Below is a small trained network, with its code and all its weights. Each question gives an input and a class and asks what happens when units are switched off, that is, made to give their printed mean instead of their output.

import numpy as np


def w(rows, s, z=0):
    codes = np.array(rows[::2]) - 128.0
    scale = np.full(codes.shape[1], s)
    scale[-1] = z or s
    return codes * scale


def f(y):
    return np.maximum(y, 0)


def log_softmax(a):
    a = a - a.max(-1, keepdims=True)
    return a - np.log(np.exp(a).sum(-1, keepdims=True))


def net(x, mask):
    res = np.array(x, float).reshape(1, 4) / 4 @ E
    y = f(res @ A[0][:, :-1].T + A[0][:, -1])
    res = res + np.where(mask, y, B[0][:, -1]) @ B[0][:, :-1]
    return log_softmax(res[-1] @ U[:, :-1].T + U[:, -1])


A, B = {}, {}
E = w([
[159,64,184,82],'x0',
[248,161,121,164],'x1',
[90,203,193,89],'x2',
[144,134,68,47],'x3',
],0.011)
A[0] = w([
[109,188,162,117,58],'neuron 1',
[113,154,69,75,75],'neuron 2',
[103,137,136,185,96],'neuron 3',
[134,141,139,199,66],'neuron 4',
[113,35,86,225,101],'neuron 5',
[78,200,46,209,91],'neuron 6',
[113,181,140,75,142],'neuron 7',
[116,150,83,170,59],'neuron 8',
[90,109,152,191,66],'neuron 9',
[21,99,108,114,106],'neuron 10',
[91,148,167,109,88],'neuron 11',
[155,57,61,150,100],'neuron 12',
[115,73,201,196,45],'neuron 13',
[215,161,170,163,126],'neuron 14',
[162,142,109,118,148],'neuron 15',
[64,109,85,112,75],'neuron 16',
[163,159,85,61,156],'neuron 17',
[116,123,142,162,254],'neuron 18',
[218,207,147,148,93],'neuron 19',
[116,228,129,126,76],'neuron 20',
[141,144,219,253,189],'neuron 21',
[155,112,115,53,67],'neuron 22',
[133,81,204,163,106],'neuron 23',
[118,90,83,163,47],'neuron 24',
[145,148,221,90,97],'neuron 25',
[47,73,154,158,96],'neuron 26',
[191,162,111,154,54],'neuron 27',
[179,33,233,81,51],'neuron 28',
[172,132,118,156,129],'neuron 29',
[164,148,57,42,205],'neuron 30',
[134,202,226,105,62],'neuron 31',
[145,64,108,132,55],'neuron 32',
],0.013,0.005)
B[0] = w([
[177,135,153,149,175],'neuron 1',
[158,177,168,86,178],'neuron 2',
[137,165,145,101,164],'neuron 3',
[152,146,131,101,163],'neuron 4',
[160,104,182,168,216],'neuron 5',
[73,205,39,165,218],'neuron 6',
[125,113,156,150,196],'neuron 7',
[148,172,101,135,157],'neuron 8',
[161,154,149,75,172],'neuron 9',
[157,57,94,103,238],'neuron 10',
[159,106,135,133,180],'neuron 11',
[164,121,184,169,208],'neuron 12',
[164,183,170,82,192],'neuron 13',
[135,63,98,105,223],'neuron 14',
[111,113,119,118,170],'neuron 15',
[183,99,112,97,186],'neuron 16',
[107,147,175,95,205],'neuron 17',
[62,120,145,131,196],'neuron 18',
[165,63,88,105,222],'neuron 19',
[154,146,130,173,190],'neuron 20',
[66,152,192,83,255],'neuron 21',
[154,198,134,95,175],'neuron 22',
[117,179,133,99,195],'neuron 23',
[187,140,153,143,159],'neuron 24',
[143,123,126,179,201],'neuron 25',
[145,74,97,95,214],'neuron 26',
[190,98,106,99,181],'neuron 27',
[87,200,5,173,235],'neuron 28',
[123,102,109,117,179],'neuron 29',
[53,148,194,103,240],'neuron 30',
[188,111,178,161,214],'neuron 31',
[182,132,153,150,168],'neuron 32',
],0.031,0.0099)
U = w([
[98,163,153,48,105],'0',
[166,45,45,68,91],'1',
[188,126,158,254,125],'2',
[149,223,9,161,181],'3',
[52,106,149,100,254],'4',
[95,64,80,224,92],'5',
[75,141,72,201,93],'6',
],0.0093,0.0097)

Each question gives the input, the list of numbers given to net, and the class t.
The units are the neurons (one row each of A and B). Each row of codes is followed by its name. A weight is (code - 128) times the scale printed after its matrix; where a second scale follows, it is the last column's (A, B and U).
mask holds one flag per neuron, in row order. A switched-off neuron (its flag False) gives its mean, the last column of its row in B, instead of its output. The means were averaged over made-up inputs and are rounded, as every weight is.
A unit's drop is (log p(t) with every unit on - log p(t) with that unit switched off) / (log p(t) with every unit on - log p(t) with every unit switched off).
The circuit of an input: a set's keep is (log p(t) with only the set's units on - log p(t) with every unit switched off) / (log p(t) with every unit on - log p(t) with every unit switched off). Starting from the 12 units with the biggest drops (on a tie, the unit counted first), units are removed one at a time, each time the one whose removal leaves the highest keep (on an exact tie, the one counted first), for as long as the keep stays at least 0.8.
units of the circuit, in order: the units of the circuit, biggest drop first
k most important neurons: the k neurons with the biggest drops, biggest first
drop when u is switched off: that unit's drop, to one decimal
input [-7,-3,3,-2], class 3: units of the circuit, in order : [neuron 6]
input [-8,-1,1,6], class 3: 2 most important neurons : [neuron 6; neuron 21]
input [-1,0,5,-4], class 2: 2 most important neurons : [neuron 31; neuron 30]
input [5,-1,-7,-7], class 0: 3 most important neurons : [neuron 21; neuron 13; neuron 23]
input [0,2,0,0], class 4: 3 most important neurons : [neuron 10; neuron 26; neuron 16]
input [-8,1,-8,4], class 2: 3 most important neurons : [neuron 12; neuron 5; neuron 28]
input [7,5,-2,-6], class 3: 3 most important neurons : [neuron 28; neuron 30; neuron 17]
input [-4,-2,-8,-8], class 0: 3 most important neurons : [neuron 21; neuron 9; neuron 13]
input [-1,5,2,-5], class 0: 3 most important neurons : [neuron 21; neuron 10; neuron 26]
input [2,-8,0,7], class 1: 2 most important neurons : [neuron 10; neuron 21]
input [-5,6,-5,0], class 1: 4 most important neurons : [neuron 19; neuron 27; neuron 28; neuron 14]
input [-7,7,-7,6], class 1: 4 most important neurons : [neuron 19; neuron 27; neuron 28; neuron 21]
input [1,-8,-3,6], class 1: drop when neuron 10 is switched off : 3.3
input [0,4,4,-7], class 0: drop when neuron 21 is switched off : 2.4
input [8,6,2,4], class 3: drop when neuron 28 is switched off : 2.1
input [8,-5,-6,-8], class 0: units of the circuit, in order : [neuron 13]
